Here is a tiny trained network, its code and every weight. The questions are about switching its units off for an input and a target symbol, where a switched-off unit gives its printed mean instead of its output.

import numpy as np


def w(rows, s, z=0):
    codes = np.array(rows[::2]) - 128.0
    scale = np.full(codes.shape[1], s)
    scale[-1] = z or s
    return codes * scale


def f(y):
    return y / 2 * (1 + np.tanh(0.7978845608 * (y + 0.044715 * y**3)))


def softmax(a):
    e = np.exp(a - a.max(-1, keepdims=True))
    return e / e.sum(-1, keepdims=True)


def log_softmax(a):
    a = a - a.max(-1, keepdims=True)
    return a - np.log(np.exp(a).sum(-1, keepdims=True))


def net(x, mask):
    ids = ['γηθξπσψ'.index(c) for c in x.split()]
    T = len(ids)
    res = E[ids] + P[:T]
    u = 0
    for l in range(2):
        r = res
        for j in range(2):
            rows = slice(3 * j, 3 * j + 3)
            q, k, v = (r @ M[l][rows].T for M in (Q, K, V))
            z = softmax(np.where(np.tri(T) > 0, q @ k.T / 3**0.5, -1e9)) @ v
            o = O[l][rows]
            res = res + np.where(mask[u + j], z, o[:, -1]) @ o[:, :-1]
        u += 2
        y = f(res @ A[l][:, :-1].T + A[l][:, -1])
        res = res + np.where(mask[u : u + 8], y, B[l][:, -1]) @ B[l][:, :-1]
        u += 8
    return log_softmax(res[-1] @ U[:, :-1].T + U[:, -1])


Q, K, V, O, A, B = {}, {}, {}, {}, {}, {}
E = w([
[140,178,104],'γ',
[119,141,108],'η',
[162,106,158],'θ',
[171,130,176],'ξ',
[73,152,5],'π',
[149,96,143],'σ',
[125,179,80],'ψ',
],0.023)
P = w([
[106,141,110],'0',
[230,2,129],'1',
[104,105,195],'2',
[93,159,46],'3',
[195,33,37],'4',
[38,160,117],'5',
[103,194,86],'6',
],0.0095)
Q[0] = w([
[137,160,151],'0.h0',
[166,97,2],'0.h0',
[170,154,134],'0.h0',
[173,154,65],'0.h1',
[26,90,36],'0.h1',
[147,211,116],'0.h1',
],0.0094)
K[0] = w([
[122,107,147],'0.h0',
[142,146,98],'0.h0',
[107,161,62],'0.h0',
[111,159,120],'0.h1',
[99,117,130],'0.h1',
[142,250,165],'0.h1',
],0.019)
V[0] = w([
[149,204,154],'0.h0',
[155,99,148],'0.h0',
[82,154,180],'0.h0',
[115,103,75],'0.h1',
[42,17,120],'0.h1',
[150,254,204],'0.h1',
],0.0093)
O[0] = w([
[70,243,132,119],'0.h0',
[140,253,203,103],'0.h0',
[12,133,233,5],'0.h0',
[117,119,153,175],'0.h1',
[177,56,159,24],'0.h1',
[118,210,9,78],'0.h1',
],0.0066,0.0024)
A[0] = w([
[133,99,29,245],'0.n0',
[87,99,56,252],'0.n1',
[127,237,224,160],'0.n2',
[92,145,13,53],'0.n3',
[208,175,159,162],'0.n4',
[60,185,255,77],'0.n5',
[104,210,217,138],'0.n6',
[150,183,158,120],'0.n7',
],0.0085,0.0043)
B[0] = w([
[178,81,223,255],'0.n0',
[132,111,254,223],'0.n1',
[98,151,61,198],'0.n2',
[142,178,88,204],'0.n3',
[98,79,37,188],'0.n4',
[21,68,174,148],'0.n5',
[111,89,56,170],'0.n6',
[172,176,103,150],'0.n7',
],0.006,0.0072)
Q[1] = w([
[223,242,188],'1.h0',
[167,138,127],'1.h0',
[56,120,104],'1.h0',
[127,151,255],'1.h1',
[164,211,112],'1.h1',
[207,218,139],'1.h1',
],0.0091)
K[1] = w([
[160,161,109],'1.h0',
[89,165,114],'1.h0',
[148,35,167],'1.h0',
[144,57,119],'1.h1',
[255,243,167],'1.h1',
[121,247,152],'1.h1',
],0.01)
V[1] = w([
[53,97,112],'1.h0',
[152,32,195],'1.h0',
[240,250,156],'1.h0',
[74,132,82],'1.h1',
[65,164,109],'1.h1',
[119,70,167],'1.h1',
],0.011)
O[1] = w([
[221,225,38,60],'1.h0',
[140,52,212,70],'1.h0',
[57,178,165,252],'1.h0',
[160,2,121,60],'1.h1',
[150,109,200,16],'1.h1',
[161,135,170,144],'1.h1',
],0.007,0.004)
A[1] = w([
[121,55,92,126],'1.n0',
[162,126,2,63],'1.n1',
[56,47,155,189],'1.n2',
[126,116,85,94],'1.n3',
[165,129,68,116],'1.n4',
[194,35,153,86],'1.n5',
[104,216,117,3],'1.n6',
[177,174,135,106],'1.n7',
],0.0091,0.0032)
B[1] = w([
[1,141,51,155],'1.n0',
[220,165,122,227],'1.n1',
[160,204,220,215],'1.n2',
[250,85,72,134],'1.n3',
[93,162,206,166],'1.n4',
[35,125,114,254],'1.n5',
[156,21,200,218],'1.n6',
[86,112,107,141],'1.n7',
],0.0052,0.005)
U = w([
[66,158,110,171],'γ',
[172,52,108,117],'η',
[159,122,206,4],'θ',
[225,118,87,184],'ξ',
[89,10,75,12],'π',
[29,110,116,238],'σ',
[156,156,196,113],'ψ',
],0.012,0.0026)

Each question gives the input, a string of symbols that net reads in full, and the target symbol t.
The units are the heads (3 rows each of Q, K, V and O) and the neurons (one row each of A and B). Each row of codes is followed by its name. A weight is (code - 128) times the scale printed after its matrix; where a second scale follows, it is the last column's (O, A, B and U).
mask holds one flag per unit, layer by layer, with each layer's heads first. A switched-off unit (its flag False) gives its mean, the last column of its rows in O or B, instead of its output. The means were averaged over made-up inputs and are rounded, as every weight is.
A unit's drop is (log p(t) with every unit on - log p(t) with that unit switched off) / (log p(t) with every unit on - log p(t) with every unit switched off).
The circuit of an input: a set's keep is (log p(t) with only the set's units on - log p(t) with every unit switched off) / (log p(t) with every unit on - log p(t) with every unit switched off). Starting from the 12 units with the biggest drops (on a tie, the unit counted first), units are removed one at a time, each time the one whose removal leaves the highest keep (on an exact tie, the one counted first), for as long as the keep stays at least 0.8.
units of the circuit, in order: the units of the circuit, biggest drop first
k most important neurons: the k neurons with the biggest drops, biggest first
k most important neurons of layer l: the k neurons of layer l with the biggest drops, biggest first
heads that matter: for each layer, one digit per head in row order, 1 if its drop is at least 0.15 and else 0, layers parted by /
drop of u: that unit's drop, to one decimal
input π θ η ξ ξ, target π: heads that matter	10 / 10
input γ π η ψ ξ π θ, target σ: heads that matter	01 / 10
input π ξ π, target θ: 2 most important neurons	(0.n1, 1.n2)
input π ξ ξ π η η, target θ: units of the circuit, in order	(1.h0, 0.h1, 1.n2)
input γ σ σ η γ, target γ: heads that matter	01 / 10
input ξ ξ θ, target σ: heads that matter	10 / 00
input γ ξ π γ η ξ ξ, target γ: units of the circuit, in order	(1.h0, 0.h1)
input η ξ ξ π, target π: 2 most important neurons of layer 0	(0.n5, 0.n3)
input ξ π ξ ξ θ, target ξ: heads that matter	11 / 11
input ξ π ξ π σ, target ξ: most important neuron	(0.n0)
input ξ η π σ ξ η, target ψ: heads that matter	00 / 10
input ξ ψ θ η π, target ξ: 3 most important neurons of layer 0	(0.n0, 0.n1, 0.n2)
input ξ ξ η ξ, target ξ: 3 most important neurons	(0.n1, 0.n0, 0.n4)
input ξ π γ ξ ξ σ, target ψ: heads that matter	01 / 11
input π ψ π ξ ξ, target π: 2 most important neurons of layer 1	(1.n5, 1.n0)
input ξ η ξ π, target π: 4 most important neurons	(1.n5, 0.n5, 1.n0, 1.n1)
input π ξ ξ ξ ξ ξ θ, target ξ: 4 most important neurons of layer 0	(0.n5, 0.n1, 0.n0, 0.n2)
input ξ π π, target θ: 2 most important neurons	(0.n1, 0.n0)
input ξ ξ ξ, target σ: most important neuron of layer 0	(0.n5)
input π ξ η, target θ: most important neuron	(1.n2)
input ξ π ξ η η, target ξ: drop of 1.h1	0.6
input ξ η ξ ξ ξ ξ ξ, target ξ: drop of 1.n0	0.0
input θ γ ξ, target σ: drop of 0.n2	0.1
input ξ π ξ ξ η, target ξ: drop of 1.h0	0.7
